Here is a tiny trained network, its code and every weight. The questions are about switching its units off for an input and a class, where a switched-off unit gives its printed mean instead of its output.

import numpy as np


def w(rows, s, z=0):
    codes = np.array(rows[::2]) - 128.0
    scale = np.full(codes.shape[1], s)
    scale[-1] = z or s
    return codes * scale


def norm(h):
    return h / np.sqrt((h * h).mean(-1, keepdims=True) + 1e-5)


def f(y):
    return y / 2 * (1 + np.tanh(0.7978845608 * (y + 0.044715 * y**3)))


def log_softmax(a):
    a = a - a.max(-1, keepdims=True)
    return a - np.log(np.exp(a).sum(-1, keepdims=True))


def net(x, mask):
    res = np.array(x, float).reshape(1, 3) / 4 @ E
    u = 0
    for l in range(2):
        y = f(norm(res) @ A[l][:, :-1].T + A[l][:, -1])
        res = res + np.where(mask[u : u + 6], y, B[l][:, -1]) @ B[l][:, :-1]
        u += 6
    return log_softmax(norm(res)[-1] @ U[:, :-1].T + U[:, -1])


A, B = {}, {}
E = w([
[110,135,171,91,173,202,149,58,114,1],'x0',
[177,40,101,216,153,133,160,173,78,103],'x1',
[211,208,59,127,77,150,182,95,68,148],'x2',
],0.008)
A[0] = w([
[136,199,74,122,2,133,122,143,130,193,3],'0.n0',
[46,141,152,84,144,164,92,94,126,157,165],'0.n1',
[79,119,151,126,180,119,63,154,115,96,108],'0.n2',
[102,101,98,145,70,72,139,193,142,93,73],'0.n3',
[138,102,115,163,135,102,146,139,83,79,151],'0.n4',
[42,216,159,117,15,147,172,141,138,147,199],'0.n5',
],0.0084,0.003)
B[0] = w([
[167,229,28,2,124,171,29,100,33,185,253],'0.n0',
[125,45,163,142,80,120,178,185,157,59,207],'0.n1',
[208,138,90,189,75,167,77,198,118,152,196],'0.n2',
[66,152,125,213,143,136,146,99,199,192,166],'0.n3',
[196,124,235,109,172,109,210,132,97,90,199],'0.n4',
[211,92,127,145,242,39,99,55,31,153,225],'0.n5',
],0.0069,0.006)
A[1] = w([
[121,129,132,87,122,91,175,8,143,84,6],'1.n0',
[114,86,149,137,112,119,156,193,255,95,95],'1.n1',
[99,156,170,108,108,243,118,162,70,41,58],'1.n2',
[86,111,186,162,92,59,66,165,156,206,115],'1.n3',
[50,189,57,86,75,144,105,136,89,204,246],'1.n4',
[229,177,118,102,84,109,163,104,116,198,83],'1.n5',
],0.0095,0.0013)
B[1] = w([
[110,94,157,218,106,180,136,190,29,68,175],'1.n0',
[93,170,132,2,180,116,133,84,166,247,233],'1.n1',
[69,148,70,92,86,165,141,92,120,78,230],'1.n2',
[65,191,184,186,122,39,97,186,140,15,220],'1.n3',
[231,153,11,173,191,167,90,60,79,107,239],'1.n4',
[105,78,143,57,58,112,102,143,243,189,255],'1.n5',
],0.0085,0.0073)
U = w([
[197,96,197,168,205,143,230,142,160,192,62],'0',
[143,88,157,144,119,220,197,115,48,13,225],'1',
[181,82,124,135,8,102,161,195,169,198,55],'2',
[224,146,66,62,130,120,56,59,105,175,191],'3',
[68,87,160,3,126,215,159,94,213,86,134],'4',
[134,183,89,222,132,102,99,126,166,112,41],'5',
[102,140,125,175,119,186,142,90,173,144,4],'6',
[68,133,209,134,187,36,93,185,199,130,207],'7',
],0.012,0.0041)

Each question gives the input, the list of numbers given to net, and the class t.
The units are the neurons (one row each of A and B). Each row of codes is followed by its name. A weight is (code - 128) times the scale printed after its matrix; where a second scale follows, it is the last column's (A, B and U).
mask holds one flag per neuron, layer by layer. A switched-off neuron (its flag False) gives its mean, the last column of its row in B, instead of its output. The means were averaged over made-up inputs and are rounded, as every weight is.
A unit's drop is (log p(t) with every unit on - log p(t) with that unit switched off) / (log p(t) with every unit on - log p(t) with every unit switched off).
The circuit of an input: a set's keep is (log p(t) with only the set's units on - log p(t) with every unit switched off) / (log p(t) with every unit on - log p(t) with every unit switched off). Starting from all 12 units, units are removed one at a time, each time the one whose removal leaves the highest keep (on an exact tie, the one counted first), for as long as the keep stays at least 0.8.
units of the circuit, in order: the units of the circuit, biggest drop first
most important unit: the unit with the biggest drop
k most important neurons: the k neurons with the biggest drops, biggest first
k most important neurons of layer l: the k neurons of layer l with the biggest drops, biggest first
drop when u is switched off: that unit's drop, to one decimal
input [2,-8,1], class 1: units of the circuit, in order	1.n0, 0.n1
input [-1,4,-2], class 7: most important unit	0.n3
input [3,1,-2], class 4: 3 most important neurons	0.n5, 0.n0, 1.n1
input [3,-7,-5], class 7: units of the circuit, in order	0.n0, 0.n5
input [-6,4,1], class 5: units of the circuit, in order	0.n3, 1.n3
input [6,-8,-1], class 1: 2 most important neurons	0.n5, 1.n0
input [4,4,7], class 1: 2 most important neurons of layer 1	1.n1, 1.n0
input [-3,4,2], class 2: 3 most important neurons	0.n4, 1.n5, 1.n1
input [-1,1,0], class 7: 2 most important neurons	0.n0, 0.n3
input [2,6,-4], class 0: 3 most important neurons	0.n0, 1.n3, 1.n0
input [1,6,-3], class 0: 2 most important neurons	0.n0, 1.n3
input [0,6,2], class 0: 2 most important neurons	0.n0, 1.n2
input [3,-7,-4], class 7: 2 most important neurons	0.n0, 0.n5
input [1,-8,-4], class 7: most important unit	0.n5
input [-2,0,-4], class 7: 2 most important neurons	0.n0, 1.n3
input [5,1,5], class 1: 2 most important neurons	1.n0, 0.n0
input [2,2,3], class 1: 2 most important neurons of layer 0	0.n0, 0.n2
input [4,-2,5], class 1: drop when 0.n0 is switched off	0.4
input [-4,2,-2], class 7: drop when 0.n0 is switched off	0.7
input [8,-6,7], class 1: units of the circuit, in order	1.n0
input [7,0,1], class 1: drop when 1.n5 is switched off	0.1
input [7,-4,8], class 1: drop when 0.n1 is switched off	0.0
